Below are the code and all the weights of a small trained network. Each question names an input and a class and asks about switching units off, where a switched-off unit gives its printed mean instead of its output.

import numpy as np


def w(rows, s, z=0):
    codes = np.array(rows[::2]) - 128.0
    scale = np.full(codes.shape[1], s)
    scale[-1] = z or s
    return codes * scale


def norm(h):
    return h / np.sqrt((h * h).mean(-1, keepdims=True) + 1e-5)


def f(y):
    return y / 2 * (1 + np.tanh(0.7978845608 * (y + 0.044715 * y**3)))


def log_softmax(a):
    a = a - a.max(-1, keepdims=True)
    return a - np.log(np.exp(a).sum(-1, keepdims=True))


def net(x, mask):
    res = np.array(x, float).reshape(1, 5) / 4 @ E
    u = 0
    for l in range(2):
        y = f(norm(res) @ A[l][:, :-1].T + A[l][:, -1])
        res = res + np.where(mask[u : u + 5], y, B[l][:, -1]) @ B[l][:, :-1]
        u += 5
    return log_softmax(norm(res)[-1] @ U[:, :-1].T + U[:, -1])


A, B = {}, {}
E = w([
[135,77,70,176,139,83,28,173],'x0',
[134,234,192,241,21,88,214,95],'x1',
[233,117,137,61,124,160,45,215],'x2',
[45,112,220,66,161,100,108,161],'x3',
[129,159,118,3,52,191,128,99],'x4',
],0.0051)
A[0] = w([
[170,196,160,109,104,179,153,143,18],'L0N0',
[182,152,144,138,50,116,217,130,2],'L0N1',
[75,40,85,30,157,84,70,142,159],'L0N2',
[204,203,88,3,130,68,45,9,29],'L0N3',
[111,186,133,38,145,99,148,99,151],'L0N4',
],0.0049,0.0023)
B[0] = w([
[107,106,16,179,198,58,194,198,132],'L0N0',
[161,57,112,176,127,33,23,115,154],'L0N1',
[9,70,208,215,76,90,126,175,254],'L0N2',
[144,31,104,146,62,127,254,202,156],'L0N3',
[169,110,45,186,110,180,54,71,176],'L0N4',
],0.0062,0.0039)
A[1] = w([
[141,132,189,118,132,157,136,62,79],'L1N0',
[149,192,147,157,97,48,176,98,143],'L1N1',
[156,133,133,178,127,112,102,93,171],'L1N2',
[64,109,150,149,191,68,95,138,248],'L1N3',
[254,142,139,109,121,139,94,243,54],'L1N4',
],0.0092,0.0011)
B[1] = w([
[97,196,160,222,150,119,62,169,148],'L1N0',
[155,5,92,68,109,84,77,255,239],'L1N1',
[69,137,195,9,109,118,163,153,169],'L1N2',
[230,65,92,45,15,3,117,220,254],'L1N3',
[45,198,155,157,187,170,185,68,214],'L1N4',
],0.0085,0.006)
U = w([
[181,92,109,76,81,79,130,184,252],'0',
[106,255,131,159,230,167,191,34,4],'1',
],0.009,0.0024)

Each question gives the input, the list of numbers given to net, and the class t.
The units are the neurons (one row each of A and B). Each row of codes is followed by its name. A weight is (code - 128) times the scale printed after its matrix; where a second scale follows, it is the last column's (A, B and U).
mask holds one flag per neuron, layer by layer. A switched-off neuron (its flag False) gives its mean, the last column of its row in B, instead of its output. The means were averaged over made-up inputs and are rounded, as every weight is.
A unit's drop is (log p(t) with every unit on - log p(t) with that unit switched off) / (log p(t) with every unit on - log p(t) with every unit switched off).
The circuit of an input: a set's keep is (log p(t) with only the set's units on - log p(t) with every unit switched off) / (log p(t) with every unit on - log p(t) with every unit switched off). Starting from all 10 units, units are removed one at a time, each time the one whose removal leaves the highest keep (on an exact tie, the one counted first), for as long as the keep stays at least 0.8.
circuit, biggest first: the units of the circuit, biggest drop first
top k neurons: the k neurons with the biggest drops, biggest first
drop of u: that unit's drop, to one decimal
input [-3,2,-8,4,6], class 1: top 2 neurons : [L1N3 L0N2]
input [-7,-3,5,3,3], class 1: circuit, biggest first : [L1N3 L1N1]
input [7,-2,8,-1,6], class 1: circuit, biggest first : [L1N4 L1N3]
input [-1,-2,-8,-6,7], class 1: circuit, biggest first : [L1N3]
input [1,4,5,-3,5], class 1: circuit, biggest first : [L1N4 L1N3]
input [-1,-1,5,-1,5], class 1: top 2 neurons : [L1N4 L1N3]
input [7,-3,-8,-7,6], class 1: top 3 neurons : [L1N3 L1N1 L0N1]
input [-1,-1,-3,2,5], class 1: drop of L1N3 : 0.9
input [-6,-2,6,0,4], class 1: drop of L1N4 : 0.2
input [-6,-3,3,3,6], class 1: top 2 neurons : [L1N3 L1N1]
input [-8,-3,7,-1,-2], class 1: drop of L1N0 : 0.0
